Each row has a name. Each question is about the rows just above it. Places in a row count from 0.

L: [-40.4,60.8,11.6,-61.1,51.7,31.0,67.2,30.4,-51.9,34.0]
X: [-6.2,32.2,41.3,61.3,54.6,52.8,39.8,53.0,-55.5,-24.4]
U: [-57.3,-39.8,-63.5,63.0,-57.0,-15.7,30.1,-29.9,60.7,-17.6]
R: [-76.2,14.4,22.8,5.9,-79.3,13.1,49.5,69.4,-13.7,-14.9]
V: [-6.2,32.2,41.3,-3.3,54.6,52.8,39.8,53.0,-55.5,-24.4]
J: [-34.6,66.0,44.4,-65.4,26.6,32.8,80.3,53.2,-54.2,23.2]
T: [-13.8,-24.3,-61.6,14.7,45.4,-67.8,-35.7,-63.2,-9.2,76.3]
Z: [-34.6,66.0,44.4,-65.4,26.6,60.8,80.3,53.2,-54.2,23.2]
G: [-20.6,68.7,29.2,-53.2,26.5,50.7,58.7,62.7,-42.6,-15.8]
Q: [-72.9,19.5,-35.3,8.5,-43.5,30.2,44.4,8.6,58.6,-24.4]
Changed U: [-57.3,-39.8,-63.5,63.0,-57.0,-15.6,30.1,-29.9,60.7,-17.6]. Place and old value:
5, [-15.7]
What comes right after [-20.6] in the named rows?
[68.7]
Right after [-13.7] comes
[-14.9]
Right after [-39.8] comes
[-63.5]
One entry of L was changed: [-40.4,60.8,11.6,-61.1,51.7,31.1,67.2,30.4,-51.9,34.0]. Where, and from what?
5, [31.0]
One entry of U was changed: [-57.2,-39.8,-63.5,63.0,-57.0,-15.7,30.1,-29.9,60.7,-17.6]. Where, and from what?
0, [-57.3]

fom: [3.2,-34.1,-9.1,24.9,54.8,16.9]
Gav: [-25.1,41.2,16.8,-35.7,-54.3,-20.0]
Deror: [29.1,-55.9,4.2,35.3,62.2,15.2]
Sani: [62.1,-20.9,34.3,36.1,12.3,38.9]
ven: [-18.5,65.2,-17.5,-5.1,-24.8,22.0]
mas: [21.6,-58.3,13.4,8.4,22.1,-22.5]
toso: [29.1,-55.9,4.2,27.7,-0.2,6.7]
toba: [-0.5,-13.6,-8.6,27.4,56.6,46.6]
mupop: [22.8,4.8,14.4,36.1,36.5,71.1]
rafek: [-38.4,66.5,-41.4,-12.5,-14.1,17.7]
vub: [-35.1,49.3,-8.3,-33.7,-55.3,-27.3]
vuso: [21.6,-58.3,13.4,13.6,22.1,-22.5]
Where does [-18.5,65.2,-17.5,-5.0,-24.8,22.0] differ from ven, and what was there?
3, [-5.1]
One entry of toba was changed: [-0.5,-13.7,-8.6,27.4,56.6,46.6]. Where, and from what?
1, [-13.6]
Changed toba: [-0.5,-13.6,-8.6,27.5,56.6,46.6]. Place and old value:
3, [27.4]
One entry of Gav was changed: [-25.1,41.2,16.7,-35.7,-54.3,-20.0]. Where, and from what?
2, [16.8]
What comes right after [62.1] in the named rows?
[-20.9]
The entry that follows [-13.6]:
[-8.6]

nole: [27.8,-10.1,-7.7,72.8,-23.6,-6.4,21.6,-33.1,17.0,37.8,1.2,-13.0,9.2]
nuro: [-6.8,16.6,21.1,-64.9,23.0,18.3,-27.5,20.6,22.0,3.9,-11.2,22.3,-45.3]
kig: [-43.3,-25.5,-2.7,-24.4,10.5,-15.6,-10.3,22.1,-46.0,-47.2,25.9,8.5,34.7]
Right after [-13.0] comes
[9.2]
The entry that follows [22.1]:
[-46.0]
One entry of nuro was changed: [-6.8,16.7,21.1,-64.9,23.0,18.3,-27.5,20.6,22.0,3.9,-11.2,22.3,-45.3]. Where, and from what?
1, [16.6]
Right after [21.1] comes
[-64.9]

dilum: [16.7,47.7,-41.1,-55.0,-36.8,50.8]
ponoz: [16.7,47.7,-41.1,-55.0,12.9,16.7]
vize: [46.3,-52.2,23.9,-21.7,-2.9,-6.4]
Pok: [-12.3,20.7,-21.6,-20.9,52.2,29.0]
lumad: [55.1,-34.1,41.5,31.0,-22.0,60.7]
Changed ponoz: [16.8,47.7,-41.1,-55.0,12.9,16.7]. Place and old value:
0, [16.7]
Right after [-21.6] comes
[-20.9]

